Here is a tiny trained network, its code and every weight. The questions are about switching its units off for an input and a class, where a switched-off unit gives its printed mean instead of its output.

import numpy as np


def w(rows, s, z=0):
    codes = np.array(rows[::2]) - 128.0
    scale = np.full(codes.shape[1], s)
    scale[-1] = z or s
    return codes * scale


def f(y):
    return np.maximum(y, 0)


def log_softmax(a):
    a = a - a.max(-1, keepdims=True)
    return a - np.log(np.exp(a).sum(-1, keepdims=True))


def net(x, mask):
    res = np.array(x, float).reshape(1, 5) / 4 @ E
    y = f(res @ A[0][:, :-1].T + A[0][:, -1])
    res = res + np.where(mask, y, B[0][:, -1]) @ B[0][:, :-1]
    return log_softmax(res[-1] @ U[:, :-1].T + U[:, -1])


A, B = {}, {}
E = w([
[36,171,82,215,148,140,101,176,130],'x0',
[98,114,73,80,66,145,158,172,255],'x1',
[157,64,55,149,102,235,146,159,65],'x2',
[140,125,122,67,69,96,27,194,86],'x3',
[83,63,228,117,198,133,161,213,117],'x4',
],0.01)
A[0] = w([
[34,145,91,178,147,141,104,157,119,123],'n0',
[138,95,120,112,126,128,135,157,195,29],'n1',
[122,145,113,87,98,125,144,179,160,19],'n2',
[101,148,143,91,84,130,148,167,162,101],'n3',
[84,122,102,69,128,147,172,160,204,64],'n4',
[143,176,81,99,112,146,155,131,178,85],'n5',
[132,156,142,76,108,134,51,174,87,88],'n6',
[166,160,50,154,115,131,98,50,135,142],'n7',
[160,107,113,71,126,115,58,170,119,27],'n8',
[162,165,180,165,196,125,83,81,40,57],'n9',
[101,82,213,122,193,115,148,219,148,92],'n10',
[140,80,57,106,110,219,159,152,57,80],'n11',
[83,183,143,122,125,50,119,98,143,6],'n12',
[115,133,144,161,160,147,200,58,165,38],'n13',
[141,117,144,90,97,116,47,174,139,49],'n14',
[211,65,163,3,120,120,150,74,130,24],'n15',
[93,44,154,135,141,146,176,174,102,59],'n16',
[101,177,184,83,163,47,110,109,184,35],'n17',
[145,128,134,136,147,158,211,88,137,119],'n18',
[125,122,99,139,142,135,207,131,134,103],'n19',
[69,182,102,205,140,124,63,191,144,107],'n20',
],0.012,0.002)
B[0] = w([
[179,58,206,160,99,160,183,98,172,220],'n0',
[119,92,113,76,127,116,149,74,56,174],'n1',
[92,95,146,113,143,135,137,113,90,175],'n2',
[101,121,133,76,161,120,114,108,77,177],'n3',
[109,115,99,67,167,93,156,68,70,209],'n4',
[106,121,73,79,147,144,130,90,70,191],'n5',
[57,143,149,204,121,63,82,67,138,202],'n6',
[185,220,71,79,33,182,109,159,113,224],'n7',
[81,143,154,191,139,82,63,95,152,190],'n8',
[94,78,110,43,173,169,145,68,37,229],'n9',
[148,221,76,102,36,183,105,118,125,228],'n10',
[180,103,83,140,224,77,108,230,128,251],'n11',
[189,132,112,132,145,95,147,208,122,184],'n12',
[37,160,128,209,155,99,12,96,165,200],'n13',
[75,148,114,183,147,124,63,103,143,190],'n14',
[202,60,178,177,76,180,185,98,207,242],'n15',
[131,200,49,96,49,167,115,160,129,207],'n16',
[182,97,82,130,176,124,127,254,115,204],'n17',
[54,137,156,192,150,86,72,107,195,191],'n18',
[104,142,121,141,187,109,102,122,124,175],'n19',
[162,62,173,159,90,179,167,86,172,231],'n20',
],0.0091,0.014)
U = w([
[60,156,136,195,155,93,35,93,163,95],'0',
[155,239,104,94,58,167,101,135,121,91],'1',
[101,93,127,76,181,128,144,64,32,103],'2',
[166,68,166,174,108,158,180,99,197,124],'3',
[162,117,112,140,207,108,106,248,130,148],'4',
[130,157,131,132,135,138,126,123,130,254],'5',
],0.015,0.0092)

Each question gives the input, the list of numbers given to net, and the class t.
The units are the neurons (one row each of A and B). Each row of codes is followed by its name. A weight is (code - 128) times the scale printed after its matrix; where a second scale follows, it is the last column's (A, B and U).
mask holds one flag per neuron, in row order. A switched-off neuron (its flag False) gives its mean, the last column of its row in B, instead of its output. The means were averaged over made-up inputs and are rounded, as every weight is.
A unit's drop is (log p(t) with every unit on - log p(t) with that unit switched off) / (log p(t) with every unit on - log p(t) with every unit switched off).
The circuit of an input: a set's keep is (log p(t) with only the set's units on - log p(t) with every unit switched off) / (log p(t) with every unit on - log p(t) with every unit switched off). Starting from the 12 units with the biggest drops (on a tie, the unit counted first), units are removed one at a time, each time the one whose removal leaves the highest keep (on an exact tie, the one counted first), for as long as the keep stays at least 0.8.
units of the circuit, in order: the units of the circuit, biggest drop first
unit that matters most: the unit with the biggest drop
k most important neurons: the k neurons with the biggest drops, biggest first
drop of u: that unit's drop, to one decimal
input [-6,6,3,6,0], class 0: units of the circuit, in order => (n8)
input [-4,-3,-1,-3,4], class 1: 3 most important neurons => (n10; n0; n20)
input [7,6,6,4,-2], class 3: 2 most important neurons => (n20; n0)
input [8,7,8,-2,-3], class 3: 2 most important neurons => (n0; n20)
input [-7,7,8,5,3], class 4: 2 most important neurons => (n11; n9)
input [4,-6,-8,6,6], class 4: 2 most important neurons => (n17; n12)
input [-7,-5,-6,-2,6], class 3: 2 most important neurons => (n15; n7)
input [5,-6,8,8,-7], class 0: 3 most important neurons => (n6; n8; n17)
input [-5,-2,4,-8,8], class 0: 2 most important neurons => (n18; n13)
input [-5,-2,-3,1,1], class 3: 2 most important neurons => (n15; n11)
input [5,-4,-3,1,-1], class 3: units of the circuit, in order => (n20; n0)
input [8,8,6,1,4], class 2: 2 most important neurons => (n4; n15)
input [-6,-2,-7,4,4], class 4: 4 most important neurons => (n17; n20; n0; n12)
input [7,-1,8,4,8], class 1: 3 most important neurons => (n10; n16; n15)
input [-2,-3,-6,-2,-3], class 4: units of the circuit, in order => (n17)
input [-5,-3,-7,7,6], class 0: 3 most important neurons => (n6; n14; n8)
input [8,6,-4,1,1], class 3: drop of n0 => 0.4
input [5,7,-8,4,2], class 4: drop of n17 => 3.0
input [1,-2,1,-3,6], class 1: drop of n14 => 0.0
input [-6,-6,6,6,4], class 0: unit that matters most => n6
